Below is a small trained network, with its code and all its weights. Each question gives an input and a class and asks what happens when units are switched off, that is, made to give their printed mean instead of their output.

import numpy as np


def w(rows, s, z=0):
    codes = np.array(rows[::2]) - 128.0
    scale = np.full(codes.shape[1], s)
    scale[-1] = z or s
    return codes * scale


def norm(h):
    return h / np.sqrt((h * h).mean(-1, keepdims=True) + 1e-5)


def f(y):
    return np.maximum(y, 0)


def log_softmax(a):
    a = a - a.max(-1, keepdims=True)
    return a - np.log(np.exp(a).sum(-1, keepdims=True))


def net(x, mask):
    res = np.array(x, float).reshape(1, 4) / 4 @ E
    u = 0
    for l in range(3):
        y = f(norm(res) @ A[l][:, :-1].T + A[l][:, -1])
        res = res + np.where(mask[u : u + 7], y, B[l][:, -1]) @ B[l][:, :-1]
        u += 7
    return log_softmax(norm(res)[-1] @ U[:, :-1].T + U[:, -1])


A, B = {}, {}
E = w([
[55,207,122,147,180,148,65],'x0',
[73,67,189,116,77,128,69],'x1',
[223,105,107,92,123,135,2],'x2',
[138,109,43,173,135,45,101],'x3',
],0.012)
A[0] = w([
[86,114,67,151,122,5,115,2],'0.n1',
[87,97,131,136,97,130,106,31],'0.n2',
[159,51,139,156,98,60,198,85],'0.n3',
[37,63,151,168,70,80,85,43],'0.n4',
[31,177,123,174,194,81,72,39],'0.n5',
[172,176,93,187,147,112,173,29],'0.n6',
[32,94,98,142,131,77,184,40],'0.n7',
],0.014,0.007)
B[0] = w([
[122,17,81,238,212,145,116,226],'0.n1',
[117,112,179,79,131,108,89,154],'0.n2',
[138,123,61,96,37,184,165,254],'0.n3',
[105,95,201,4,194,53,97,246],'0.n4',
[101,133,27,87,24,190,146,254],'0.n5',
[130,103,162,39,190,69,109,198],'0.n6',
[157,199,180,215,103,70,137,226],'0.n7',
],0.018,0.0066)
A[1] = w([
[175,134,108,120,78,135,102,55],'1.n1',
[189,141,105,153,132,108,2,109],'1.n2',
[192,170,72,111,201,118,177,34],'1.n3',
[78,210,126,157,161,166,51,74],'1.n4',
[130,169,71,81,210,121,183,2],'1.n5',
[73,172,156,192,130,88,188,37],'1.n6',
[105,150,208,121,153,248,167,81],'1.n7',
],0.02,0.0047)
B[1] = w([
[112,109,139,146,89,122,191,206],'1.n1',
[134,249,203,211,135,124,185,254],'1.n2',
[35,57,187,101,105,114,75,228],'1.n3',
[135,87,82,67,58,144,154,187],'1.n4',
[119,110,172,69,91,78,23,212],'1.n5',
[209,250,205,159,127,133,153,185],'1.n6',
[134,50,78,211,185,123,95,218],'1.n7',
],0.016,0.009)
A[2] = w([
[85,111,222,36,214,120,90,52],'2.n1',
[157,77,22,241,247,72,82,4],'2.n2',
[199,93,68,69,103,169,201,49],'2.n3',
[172,54,92,167,242,213,89,32],'2.n4',
[88,160,28,57,56,218,151,51],'2.n5',
[150,209,176,133,194,109,250,88],'2.n6',
[87,226,28,125,171,161,22,108],'2.n7',
],0.017,0.004)
B[2] = w([
[120,127,150,45,147,88,70,247],'2.n1',
[171,91,120,182,253,187,108,216],'2.n2',
[77,120,87,80,136,164,216,194],'2.n3',
[154,120,89,212,219,79,136,181],'2.n4',
[142,89,89,145,47,127,203,222],'2.n5',
[122,218,101,141,82,162,40,201],'2.n6',
[149,90,168,91,144,156,242,172],'2.n7',
],0.021,0.012)
U = w([
[110,77,79,89,63,144,222,177],'0',
[98,100,189,32,162,53,34,2],'1',
[145,254,150,199,92,135,87,22],'2',
[153,79,100,206,236,137,119,211],'3',
],0.016,0.00076)

Each question gives the input, the list of numbers given to net, and the class t.
The units are the neurons (one row each of A and B). Each row of codes is followed by its name. A weight is (code - 128) times the scale printed after its matrix; where a second scale follows, it is the last column's (A, B and U).
mask holds one flag per neuron, layer by layer. A switched-off neuron (its flag False) gives its mean, the last column of its row in B, instead of its output. The means were averaged over made-up inputs and are rounded, as every weight is.
A unit's drop is (log p(t) with every unit on - log p(t) with that unit switched off) / (log p(t) with every unit on - log p(t) with every unit switched off).
The circuit of an input: a set's keep is (log p(t) with only the set's units on - log p(t) with every unit switched off) / (log p(t) with every unit on - log p(t) with every unit switched off). Starting from the 12 units with the biggest drops (on a tie, the unit counted first), units are removed one at a time, each time the one whose removal leaves the highest keep (on an exact tie, the one counted first), for as long as the keep stays at least 0.8.
circuit, biggest first: the units of the circuit, biggest drop first
top k neurons: the k neurons with the biggest drops, biggest first
k most important neurons of layer l: the k neurons of layer l with the biggest drops, biggest first
drop when u is switched off: that unit's drop, to one decimal
input [3,3,8,1], class 2: circuit, biggest first => [1.n2]
input [-5,-1,-1,-6], class 3: circuit, biggest first => [1.n7; 0.n5]
input [-7,3,-6,-8], class 3: top 2 neurons => [1.n7; 0.n5]
input [-6,3,-7,8], class 3: top 2 neurons => [0.n1; 1.n2]
input [5,-6,-1,-1], class 1: top 3 neurons => [0.n6; 1.n5; 0.n3]
input [-4,-5,-3,6], class 3: top 3 neurons => [0.n1; 0.n4; 0.n5]
input [3,-2,0,3], class 0: top 2 neurons => [0.n5; 1.n7]
input [0,3,-3,-1], class 1: 2 most important neurons of layer 0 => [0.n4; 0.n2]
input [5,-6,1,5], class 1: top 4 neurons => [0.n6; 0.n3; 1.n5; 1.n3]
input [6,-8,-5,4], class 1: top 2 neurons => [0.n6; 1.n5]
input [1,-4,-4,3], class 1: top 4 neurons => [0.n6; 1.n3; 1.n5; 1.n2]
input [-5,2,7,1], class 2: top 2 neurons => [1.n2; 0.n5]
input [8,0,8,3], class 0: top 3 neurons => [0.n5; 1.n4; 0.n7]
input [5,-4,8,-3], class 2: circuit, biggest first => [1.n2]
input [-3,2,-4,0], class 2: top 2 neurons => [0.n7; 0.n5]
input [-4,-6,-1,4], class 1: 2 most important neurons of layer 0 => [0.n6; 0.n5]
input [0,-7,4,-7], class 1: 2 most important neurons of layer 1 => [1.n3; 1.n5]
input [2,-7,7,2], class 1: top 4 neurons => [1.n3; 0.n7; 1.n5; 0.n6]
input [7,3,3,8], class 3: 2 most important neurons of layer 0 => [0.n1; 0.n3]
input [-2,1,-4,0], class 2: circuit, biggest first => [0.n7]
input [7,3,-4,7], class 0: top 2 neurons => [0.n5; 1.n7]
input [0,-3,3,-4], class 3: 3 most important neurons of layer 0 => [0.n4; 0.n7; 0.n6]
input [-8,-1,8,7], class 0: top 3 neurons => [0.n3; 0.n7; 1.n7]
input [8,-4,8,7], class 0: top 4 neurons => [0.n5; 1.n4; 0.n7; 2.n7]
input [2,-3,7,7], class 2: 2 most important neurons of layer 1 => [1.n2; 1.n7]
input [7,-6,0,6], class 0: 2 most important neurons of layer 0 => [0.n5; 0.n4]
input [-4,5,-1,4], class 1: circuit, biggest first => [0.n4]
input [2,4,5,-4], class 2: 2 most important neurons of layer 0 => [0.n4; 0.n5]
input [2,6,-6,3], class 1: 2 most important neurons of layer 0 => [0.n4; 0.n2]
input [8,4,-6,-1], class 0: drop when 0.n5 is switched off => 6.3
